V: [ 93 146 138 126 182 112 149]
S: [135  97 182 102 182 146 170]
B: [106 144 130 108  69 135 101]
W: [144 103 158 104 124 163 111]
L: [ 91 168 156 129 168 134 132]
R: [156 119 143 119  74 143 119]
N: [ 92  98 144 102 126 163  97]
H: [ 80  91  85 111 163 117 100]
X: [175 118  99 153  56 136  99]
D: [ 56 118  56  56  56 115 144]
M: [151  90 160 132 152 127 159]
A: [137 129 170 107 119 133 134]
again L:  | [168]
[ 91 168 156 129 168 134 132] | L
[151  90 160 132 152 127 159] | M
again D:  | [56]

J: [ 91 166 166 166 166 166 166 166]
E: [141 155 155  32 155 198 120 155]
Q: [101 144 140 141 173 130 114 114]
again Q:  | [114]
again J:  | [166]
again E:  | [155]
[ 91 166 166 166 166 166 166 166] | J
[101 144 140 141 173 130 114 114] | Q

P: [189 164 117 182 152 167 103 146 183 102]
K: [172 126 133 178 135 204 100 140 162 111]
C: [124 198 111 158 124 172 130 124 124  81]
U: [197 197 108 196 120 197 123 145 196  96]
again C:  | [124]
[124 198 111 158 124 172 130 124 124  81] | C

Rived: [109 160  79  99 130  70]
Logov: [109 160  79  99 130 127]
fiz: [124 155 129 135  66 105]
Vasok: [142 167 126 112 119 167]
gerip: [133 170 170 132  61 145]
gepa: [ 85  98 110 103 154 116]
dugan: [136 163 104 196  68 140]
vib: [129 196  80 127 196 129]
tedal: [142 167 126 112 119 117]
again gerip:  | [170]
[129 196  80 127 196 129] | vib
again Vasok:  | [167]
[136 163 104 196  68 140] | dugan

mozos: [131 131 131 131]
nera: [115 192 121 148]
Suv: [135  81 133 106]
Fep: [145  82  82 136]
lidi: [ 57 168 123  57]
gare: [144  77 134 127]
todi: [ 51  51 131 131]
[ 57 168 123  57] | lidi
again Fep:  | [82]
again mozos:  | [131]
again lidi:  | [57]
[ 51  51 131 131] | todi

pere: [123 193 193 153 116]
suro: [182 105 130  72  82]
Puf: [192 122 187 191 103]
pem: [157 127 124  81 161]
rav: [ 57 121 133 121  55]
vemuk: [ 94 203  87  68 103]
mifa: [ 94 203  87  68 138]
nebuv: [107 204 157 154 113]
depa: [ 94 203  68  68 134]
again depa:  | [68]
again rav:  | [121]
again pere:  | [193]

bop: [124 165 112 111 140]
gim: [151 102 157 163 151]
Lak: [140 106 146 149 116]
puzad: [161 121 159 169 108]
lavu: [144 110 148 153 114]
Labu: [135 196 112 114 141]
pilu: [138 117 140 143 120]
Sefi: [125 115 130 125 127]
again Sefi:  | [125]
again gim:  | [151]

G: [ 99  44  99  56 140 124 171 106 120  99  99  99]
F: [ 75 145 124  56 140 124 145 120 145  64 141 174]
Z: [ 75  44 124  56 140 124 171 120 127  64 141 174]
again Z:  | [124]
again G:  | [99]
[ 99  44  99  56 140 124 171 106 120  99  99  99] | G

tisor: [ 92 136  92 123]
kotop: [132 132 132 132]
Zas: [123  97 114 109]
Nife: [113 123 126 124]
kuga: [102 125  97 100]
bimed: [ 98 141 113 122]
met: [195 160 160 144]
Geb: [164 164 150 164]
fav: [122 148 169 115]
Petaz: [133 123  97 125]
negik: [119 153 124 135]
again Geb:  | [164]
again tisor:  | [92]
again kotop:  | [132]
[119 153 124 135] | negik

Tezel: [147 149 126  82  47  83 115 170 183  47 170 170 119 162  49 103 170 186
 134 165 142]
guk: [161 141 139 148 121  92 134 118  90  79 132  93  79 103 125  84 139 102
 128 164 139]
loro: [141 151 130  78 175  97 129 140 171  41 128 182 113 143 182 117 126 183
 145 149 140]
nizod: [142 150 130  78 175  96 128 141 172  40 129 181 111 142  50 117 126 184
 144 150 140]
nudur: [163 139 148 128 115 105 127 125  67  85 135  74 133 111 119  93 135  96
 125 195 152]
teni: [142 150 129  78 174  97 128 141 171  42 129 182 112 142  52 117 127 183
 145 150 139]
lamen: [164 139 145 146 114  98 141 106  89  78 136  93 131 105 125  84 143  95
 130 161 161]
sive: [164 138 148 128 113 104 127 125  68  85 136  74 132 111 118  94 134  96
 126 195 152]
zapid: [149 147 126  82 171  80 109 161 183  49 138 168 108 160  41  99 112 192
 139 164 144]
again lamen:  | [161]
[141 151 130  78 175  97 129 140 171  41 128 182 113 143 182 117 126 183
 145 149 140] | loro
[163 139 148 128 115 105 127 125  67  85 135  74 133 111 119  93 135  96
 125 195 152] | nudur
[164 138 148 128 113 104 127 125  68  85 136  74 132 111 118  94 134  96
 126 195 152] | sive
[161 141 139 148 121  92 134 118  90  79 132  93  79 103 125  84 139 102
 128 164 139] | guk

dumar: [ 79 190 121 115 142  83  93 136 111 130 123  90 109 116 123 171 161 167
 138 145 126 137 108 117 130 163 127 116 107 117 149]
Guvi: [125 159 125 144 140 136 127  95 131  69 167  94 115 138  94 110 156 125
 109 138 103 123 125 110 136 146 101 110 133 110 143]
tezo: [ 59 176 135 125 157 108 167 162 102 125 124  79 166 104  90 172 100 125
 124 132 141 163 119 176 155 124 110 108 111 102 124]
pimas: [ 79 190 121 115 142  83  93 136 127 130 123  90 109 116 123 171 161 151
 152 159 140 134 142 158 143 162 104  92 126 114 118]
favi: [ 79 190 121 115 142  83  93 136 127 130 123  90 109 116 123 171 161 167
 138 145 126 137 108 117 130 163 127 116 107 117 149]
dep: [ 54 134 145 129 103 115 148 126  80 138 125 173 153  86 121 151 138 146
 149 162 145 127 154 162 144 154 103  89 135 117 108]
[125 159 125 144 140 136 127  95 131  69 167  94 115 138  94 110 156 125
 109 138 103 123 125 110 136 146 101 110 133 110 143] | Guvi
[ 79 190 121 115 142  83  93 136 111 130 123  90 109 116 123 171 161 167
 138 145 126 137 108 117 130 163 127 116 107 117 149] | dumar

Dum: [154 118  83  83 119]
lom: [125 149 126 117 139]
Defo: [158 138 128  97 138]
Rogod: [158 139  92 108 115]
Pamo: [175 163  75 126 131]
firuv: [125 136 126 117 139]
dob: [ 78  78 148 163  78]
Feb: [143 143 128 143 143]
bel: [153 153  98 129 144]
again bel:  | [153]
again dob:  | [78]
again Defo:  | [138]
again Feb:  | [143]
[154 118  83  83 119] | Dum
again Dum:  | [83]
[ 78  78 148 163  78] | dob

lirep: [ 73 117 114  97]
kurel: [ 73 117 144 162]
vava: [ 74 145 157 143]
ruliv: [ 94  82 141  82]
vasi: [113 145 157 143]
mes: [ 94  82 141 206]
again ruliv:  | [82]
[ 94  82 141  82] | ruliv

Ral: [151 164 184 105 134 132  88 159 131 198 100]
Zim: [118 113 110 173 153 173 165 154 130 105 119]
mim: [194  99 170  97 133  71 102 147  94 180 138]
komu: [147 125 160  94 140  95  80 147 105 216  98]
dimoz: [132 118 108 194 139 174 207 126 169  70 112]
Migeb: [105 122 153 127 106  86  86 101  88 171 139]
lek: [103 160 117  88 128 107  76  94  95 140 107]
Dut: [113 117 164 128 112 165 128 198 164 150 105]
gabef: [ 70  70 185  96 134  70 101  70  89 178 171]
again komu:  | [147]
again gabef:  | [70]

fafo: [195  63  84 129]
piv: [170 170 170 170]
felas: [ 79 130 103  98]
teda: [141 189 160 171]
piru: [137 142 164 108]
again piv:  | [170]
[141 189 160 171] | teda

zape: [ 99 100 144 119  64 116 124  94 115 173 138 148  89 119 141 135 139 131
 125 111 147 135 106 157 118 149 141 154 165 106 164  89 111 146 136  73
 114 136 120 100 145 158 142 146]
torem: [120 124 162 111 118  99  84 118 113 133 134 150 117 114 166 106 150 138
 125 113 148 137 119 137  84 140 216 157 153 122 148 111 116 158 148 120
 110 143 121 121 150 178 162 140]
legib: [132 124 147 124 121 117 112  99 127 155 138 132  97 121 132 155 142 142
  97 114 143 162  97 138 117 141 137 135 138 119 132 108  74 155 140 132
  90 136 124 111 124 124 135 140]
[ 99 100 144 119  64 116 124  94 115 173 138 148  89 119 141 135 139 131
 125 111 147 135 106 157 118 149 141 154 165 106 164  89 111 146 136  73
 114 136 120 100 145 158 142 146] | zape
[132 124 147 124 121 117 112  99 127 155 138 132  97 121 132 155 142 142
  97 114 143 162  97 138 117 141 137 135 138 119 132 108  74 155 140 132
  90 136 124 111 124 124 135 140] | legib
[120 124 162 111 118  99  84 118 113 133 134 150 117 114 166 106 150 138
 125 113 148 137 119 137  84 140 216 157 153 122 148 111 116 158 148 120
 110 143 121 121 150 178 162 140] | torem

misa: [211 178 178 134]
Figed: [115 115 196 115]
luzal: [191 120 194 153]
zefof: [208 116 201 149]
batus: [201 123 202 148]
kunif: [199  92 204 144]
Zil: [203 122 199 146]
vuz: [221 109 199 140]
lozuf: [209 116 155 155]
zedof: [207  91 188 139]
again Figed:  | [115]
again lozuf:  | [155]
again misa:  | [178]
[199  92 204 144] | kunif
[203 122 199 146] | Zil

Kol: [135 123 127 126 131 125 122 130 130 135 115 132 130 133 135 121 115 131
 139 130 136 123 112 126 118 130 117 151 130 113 114 136 132 134 142 134
 130 128 124 134 111 132 122 118 115 124 121 116]
lovim: [154 112 128 119 130 135 132 116 156 142 108 141 128 145 140 118 100 138
 153 129 132 119 107 128 146 132 112 167 128  98 113 149 137 143 142 140
 108 125 112 142  97 128 110 102 107 118 121 109]
Bur: [152 115 123 116 139 129 115 116 115 147  97 121 111 136 149 113 104 110
 138 154 147 109  98 124 127 109 132 153 135 118 131 136 122 149 130 155
 129 142 116 122 128 144 120 105 142 117 136 126]
Ket: [120 151 140 140 118 112 125 116 112 124  77 106 129 139 136 151 161 143
 142 108 142 116 142 135 106 125 114 111 155 148 136 140 109 130 117 121
 120 130 114 148 124 113 138 113 134 138 140 124]
Nerin: [107 142 100 120 126 142 117 129 143 127 142 158 139 128 104 139 119 114
  95 116 142 144 157 144 133 144 130 120 111 156 130  98 130 142 133  91
 142 132 141 163 145 124 127 138  91 120 147 107]
maki: [119 151 135 147 119 127 132 156 139 128 136 117 136  96 110 121 135 117
 100 112 141 131 105  99  98 128 164 128 127 118 128 115 111  99 122 129
 153 148 147 129 122 128 146 175 139 129  74 145]
zigul: [136  99 189  95 129 168 106 206 166 120 145 136 119 169 141 128 132 185
 115 123 138 121  99 156 149 112 120 149 101 105 123 136 171 146 156 106
 129 101  61 150 137 116 166  97  70 139 121 124]
[120 151 140 140 118 112 125 116 112 124  77 106 129 139 136 151 161 143
 142 108 142 116 142 135 106 125 114 111 155 148 136 140 109 130 117 121
 120 130 114 148 124 113 138 113 134 138 140 124] | Ket
[136  99 189  95 129 168 106 206 166 120 145 136 119 169 141 128 132 185
 115 123 138 121  99 156 149 112 120 149 101 105 123 136 171 146 156 106
 129 101  61 150 137 116 166  97  70 139 121 124] | zigul
[135 123 127 126 131 125 122 130 130 135 115 132 130 133 135 121 115 131
 139 130 136 123 112 126 118 130 117 151 130 113 114 136 132 134 142 134
 130 128 124 134 111 132 122 118 115 124 121 116] | Kol

